Here is a tiny trained network, its code and every weight. The questions are about switching its units off for an input and a class, where a switched-off unit gives its printed mean instead of its output.

import numpy as np


def w(rows, s, z=0):
    codes = np.array(rows[::2]) - 128.0
    scale = np.full(codes.shape[1], s)
    scale[-1] = z or s
    return codes * scale


def f(y):
    return np.maximum(y, 0)


def log_softmax(a):
    a = a - a.max(-1, keepdims=True)
    return a - np.log(np.exp(a).sum(-1, keepdims=True))


def net(x, mask):
    res = np.array(x, float).reshape(1, 7) / 4 @ E
    y = f(res @ A[0][:, :-1].T + A[0][:, -1])
    res = res + np.where(mask, y, B[0][:, -1]) @ B[0][:, :-1]
    return log_softmax(res[-1] @ U[:, :-1].T + U[:, -1])


A, B = {}, {}
E = w([
[225,109,81,139,88,79,80,183,208],'x0',
[211,121,206,117,136,38,144,44,85],'x1',
[108,106,82,255,219,98,111,67,145],'x2',
[149,63,26,97,111,165,53,85,57],'x3',
[128,127,128,128,128,127,128,129,128],'x4',
[197,242,161,158,154,189,45,166,85],'x5',
[119,97,162,212,19,119,150,175,66],'x6',
],0.0091)
A[0] = w([
[144,172,116,25,239,128,122,105,189,83],'n0',
[219,94,96,127,80,85,99,162,224,66],'n1',
[213,155,119,157,120,123,85,170,160,88],'n2',
[140,92,55,106,104,153,84,114,57,49],'n3',
[106,185,188,153,146,99,183,166,204,6],'n4',
[144,152,117,78,184,133,135,99,190,13],'n5',
[84,31,100,97,89,74,191,96,186,61],'n6',
[166,130,139,143,103,116,143,101,116,125],'n7',
[133,113,127,218,177,99,101,101,152,58],'n8',
[135,164,229,150,155,97,176,141,203,90],'n9',
[52,146,69,145,115,205,119,215,173,132],'n10',
[174,85,97,101,133,112,94,77,53,175],'n11',
[125,188,156,151,154,151,65,155,82,103],'n12',
[91,152,158,61,108,160,155,122,75,102],'n13',
[137,124,91,225,153,157,143,87,167,92],'n14',
[101,145,118,172,155,138,150,91,104,101],'n15',
[119,130,173,194,88,116,163,161,125,98],'n16',
[137,113,138,212,33,125,141,159,54,85],'n17',
[66,149,178,132,186,170,128,103,36,109],'n18',
[150,137,171,3,53,125,113,186,145,28],'n19',
[200,223,139,164,139,173,87,142,79,98],'n20',
[216,123,206,111,133,62,143,57,87,61],'n21',
[118,126,112,193,170,72,102,138,145,51],'n22',
[147,160,133,67,80,138,157,137,140,2],'n23',
],0.013,0.003)
B[0] = w([
[121,98,152,205,81,131,94,138,157,242],'n0',
[97,135,100,154,129,89,166,46,131,242],'n1',
[112,105,121,118,123,97,167,78,148,210],'n2',
[141,106,78,96,112,157,83,119,119,224],'n3',
[134,106,73,74,111,143,96,112,120,215],'n4',
[132,113,154,169,117,131,102,136,151,189],'n5',
[134,87,182,50,125,118,165,158,175,253],'n6',
[115,159,139,135,128,142,125,129,137,168],'n7',
[153,113,141,143,160,133,137,155,73,216],'n8',
[130,128,60,83,120,161,98,107,114,233],'n9',
[108,251,138,125,135,137,125,144,132,232],'n10',
[124,145,75,94,116,161,99,125,121,234],'n11',
[128,92,156,78,121,125,149,148,147,212],'n12',
[140,113,111,159,148,87,152,89,109,205],'n13',
[158,123,132,133,149,125,129,144,69,212],'n14',
[148,127,126,147,137,98,139,116,108,181],'n15',
[130,102,131,163,104,139,92,127,149,197],'n16',
[125,99,149,204,107,130,84,130,170,232],'n17',
[110,116,102,143,128,92,171,61,140,231],'n18',
[162,108,139,154,176,134,131,157,48,252],'n19',
[130,91,166,62,128,124,153,169,161,247],'n20',
[100,247,148,138,141,136,134,170,137,250],'n21',
[139,123,139,144,149,140,135,143,77,193],'n22',
[150,109,129,140,155,137,131,141,93,185],'n23',
],0.028,0.014)
U = w([
[200,108,167,171,199,126,153,163,22,32],'0',
[141,123,70,83,96,193,71,114,110,235],'1',
[136,92,214,70,124,110,193,176,170,94],'2',
[132,100,191,233,73,137,68,146,161,85],'3',
[104,132,126,161,146,56,208,49,114,252],'4',
[95,250,167,141,146,154,135,171,122,46],'5',
],0.011,0.0021)

Each question gives the input, the list of numbers given to net, and the class t.
The units are the neurons (one row each of A and B). Each row of codes is followed by its name. A weight is (code - 128) times the scale printed after its matrix; where a second scale follows, it is the last column's (A, B and U).
mask holds one flag per neuron, in row order. A switched-off neuron (its flag False) gives its mean, the last column of its row in B, instead of its output. The means were averaged over made-up inputs and are rounded, as every weight is.
A unit's drop is (log p(t) with every unit on - log p(t) with that unit switched off) / (log p(t) with every unit on - log p(t) with every unit switched off).
The circuit of an input: a set's keep is (log p(t) with only the set's units on - log p(t) with every unit switched off) / (log p(t) with every unit on - log p(t) with every unit switched off). Starting from the 12 units with the biggest drops (on a tie, the unit counted first), units are removed one at a time, each time the one whose removal leaves the highest keep (on an exact tie, the one counted first), for as long as the keep stays at least 0.8.
units of the circuit, in order: the units of the circuit, biggest drop first
unit that matters most: the unit with the biggest drop
top k neurons: the k neurons with the biggest drops, biggest first
drop of u: that unit's drop, to one decimal
input [-8,-6,-5,0,-2,-7,-1], class 4: top 3 neurons : n13; n20; n18
input [-2,-6,-2,0,7,-6,0], class 2: top 3 neurons : n6; n21; n11
input [-3,-8,6,3,0,5,-7], class 5: top 2 neurons : n10; n17
input [-5,-4,-6,3,-8,-5,-8], class 3: units of the circuit, in order : n0
input [3,8,1,-7,-3,5,2], class 5: top 4 neurons : n21; n3; n11; n7
input [-3,-1,-3,5,-8,3,7], class 3: top 2 neurons : n17; n9
input [-8,0,-8,-1,5,-4,-4], class 0: top 3 neurons : n19; n1; n23
input [8,5,-8,4,-4,-1,1], class 0: top 2 neurons : n19; n18
input [-5,-3,-3,3,3,-5,3], class 2: top 2 neurons : n6; n1
input [-3,6,1,-6,-1,4,6], class 1: top 2 neurons : n9; n4
input [3,-1,2,4,5,7,8], class 3: top 2 neurons : n17; n6
input [-6,6,-1,7,-7,-6,4], class 1: top 2 neurons : n11; n3
input [6,7,0,-7,1,-6,-6], class 1: top 3 neurons : n9; n4; n10
input [-3,8,-2,2,4,8,-3], class 2: unit that matters most : n20
input [7,-6,0,-4,3,-6,-5], class 4: top 2 neurons : n1; n20
input [1,-1,7,-8,4,-8,1], class 1: drop of n19 : 0.7
input [7,7,1,6,4,3,-2], class 4: drop of n1 : 3.4
input [-5,-7,-1,3,6,-7,3], class 2: drop of n3 : 0.0
